[[148 109]
 [140 108]
 [127 150]
 [117 132]
 [131 146]]
->
[[148 109]
 [140 108]
 [127 150]]

[[131 142 106 121 133]
 [130 110 139 137 108]
 [120 135 113 125 151]]
->
[[131 142]
 [130 110]
 [120 135]]

[[130 127 129 133 121]
 [129 132 125 147 126]
 [129 126 128 106 134]
 [124 126 128 157 130]]
->
[[130 127]
 [129 132]
 [129 126]]

[[137 112]
 [138 109]
 [156 102]
 [120 110]
 [116 116]]
->
[[137 112]
 [138 109]
 [156 102]]

[[104 140 109 145 148]
 [115 148 118 148 150]
 [115 120 118 135 117]]
->
[[104 140]
 [115 148]
 [115 120]]

[[107 120 125 137]
 [128 141 124 113]
 [132 133 110 125]
 [100 130 126 123]
 [153 133 124 145]]
->
[[107 120]
 [128 141]
 [132 133]]

[[132 130 132 132 135]
 [129 150 154 126 114]
 [130 120 129 121 141]
 [136 133 127 138 129]]
->
[[132 130]
 [129 150]
 [130 120]]

[[138 150 116 134 126]
 [114 115 128 115 113]
 [120 133 115 146 130]
 [127 119 128 144 125]
 [129 120 137 113 141]]
->
[[138 150]
 [114 115]
 [120 133]]
---
[[135 126 124 134 136 111 130 108 148 120 126 125 134 135]
 [131 126 137 122 113 142 129 119 131 120 128 136 121 135]
 [136 136 132 127 120 130 129 138 125 125 127 128 119 121]
 [120 129 143 134 137 134 121 128 122 132 125 131 137 130]
 [116 123 150 125 121 128 132 109 141 132 128 119 123 125]]
->
[[135 124 136 130 148 126 134]
 [131 137 113 129 131 128 121]
 [136 132 120 129 125 127 119]
 [120 143 137 121 122 125 137]
 [116 150 121 132 141 128 123]]

[[130 117 134 115]
 [124 122 128 120]
 [113 136 145 128]
 [109 139 130 115]
 [121 142 132 127]
 [123 114 130 124]
 [107 136 133 132]
 [125 115 127 123]
 [117 136 123 132]
 [139 128 119 136]
 [128 128 124 114]]
->
[[130 134]
 [124 128]
 [113 145]
 [109 130]
 [121 132]
 [123 130]
 [107 133]
 [125 127]
 [117 123]
 [139 119]
 [128 124]]

[[147 126 134 101 114 157 146 123]
 [122 128 136 125 121 134 121 131]
 [127 135 125 119 116 125 132 126]]
->
[[147 134 114 146]
 [122 136 121 121]
 [127 125 116 132]]

[[128 128 120 112 131]
 [129 130 129 128 137]
 [137 141 129 125 131]
 [131 128 137 136 132]
 [133 142 122 124 114]
 [137 125 129 127 140]
 [129 125 138 129 132]
 [140 129 128 124 149]
 [124 124 131 141 121]]
->
[[128 120 131]
 [129 129 137]
 [137 129 131]
 [131 137 132]
 [133 122 114]
 [137 129 140]
 [129 138 132]
 [140 128 149]
 [124 131 121]]

[[134 138 126 142]
 [130 106 124 139]
 [101 145 132 130]
 [121 130 146 133]
 [126 109 146 136]
 [108 139 121 119]
 [126 127 108 127]]
->
[[134 126]
 [130 124]
 [101 132]
 [121 146]
 [126 146]
 [108 121]
 [126 108]]

[[135 138 131 114 127 127 134 109 116 114 117 132]
 [137 138 131 114 129 127 133 106 116 118 117 124]
 [134 131 126 115 134 125 123 125 117 123 125 123]
 [135 133 128 117 132 126 126 121 117 123 124 123]
 [129 132 130 124 130 126 125 127 125 129 127 126]]
->
[[135 131 127 134 116 117]
 [137 131 129 133 116 117]
 [134 126 134 123 117 125]
 [135 128 132 126 117 124]
 [129 130 130 125 125 127]]

[[114 134 102 121 127 132 121 130 108]
 [118 123 122 128 127 131 136 134 121]]
->
[[114 102 127 121 108]
 [118 122 127 136 121]]

[[118 145 114 127 123 133 137]
 [103 138 120 138 131 119 129]
 [139 121 121 118 131 132 141]
 [111 149 117 145 128 119 115]
 [143 144 110 104 127 131 152]
 [142 130 128 119 115 141 140]
 [120 147 124 141 123 120 113]
 [128 133 122 137 117 146 129]
 [139 116 134 118 129 133 144]]
->
[[118 114 123 137]
 [103 120 131 129]
 [139 121 131 141]
 [111 117 128 115]
 [143 110 127 152]
 [142 128 115 140]
 [120 124 123 113]
 [128 122 117 129]
 [139 134 129 144]]
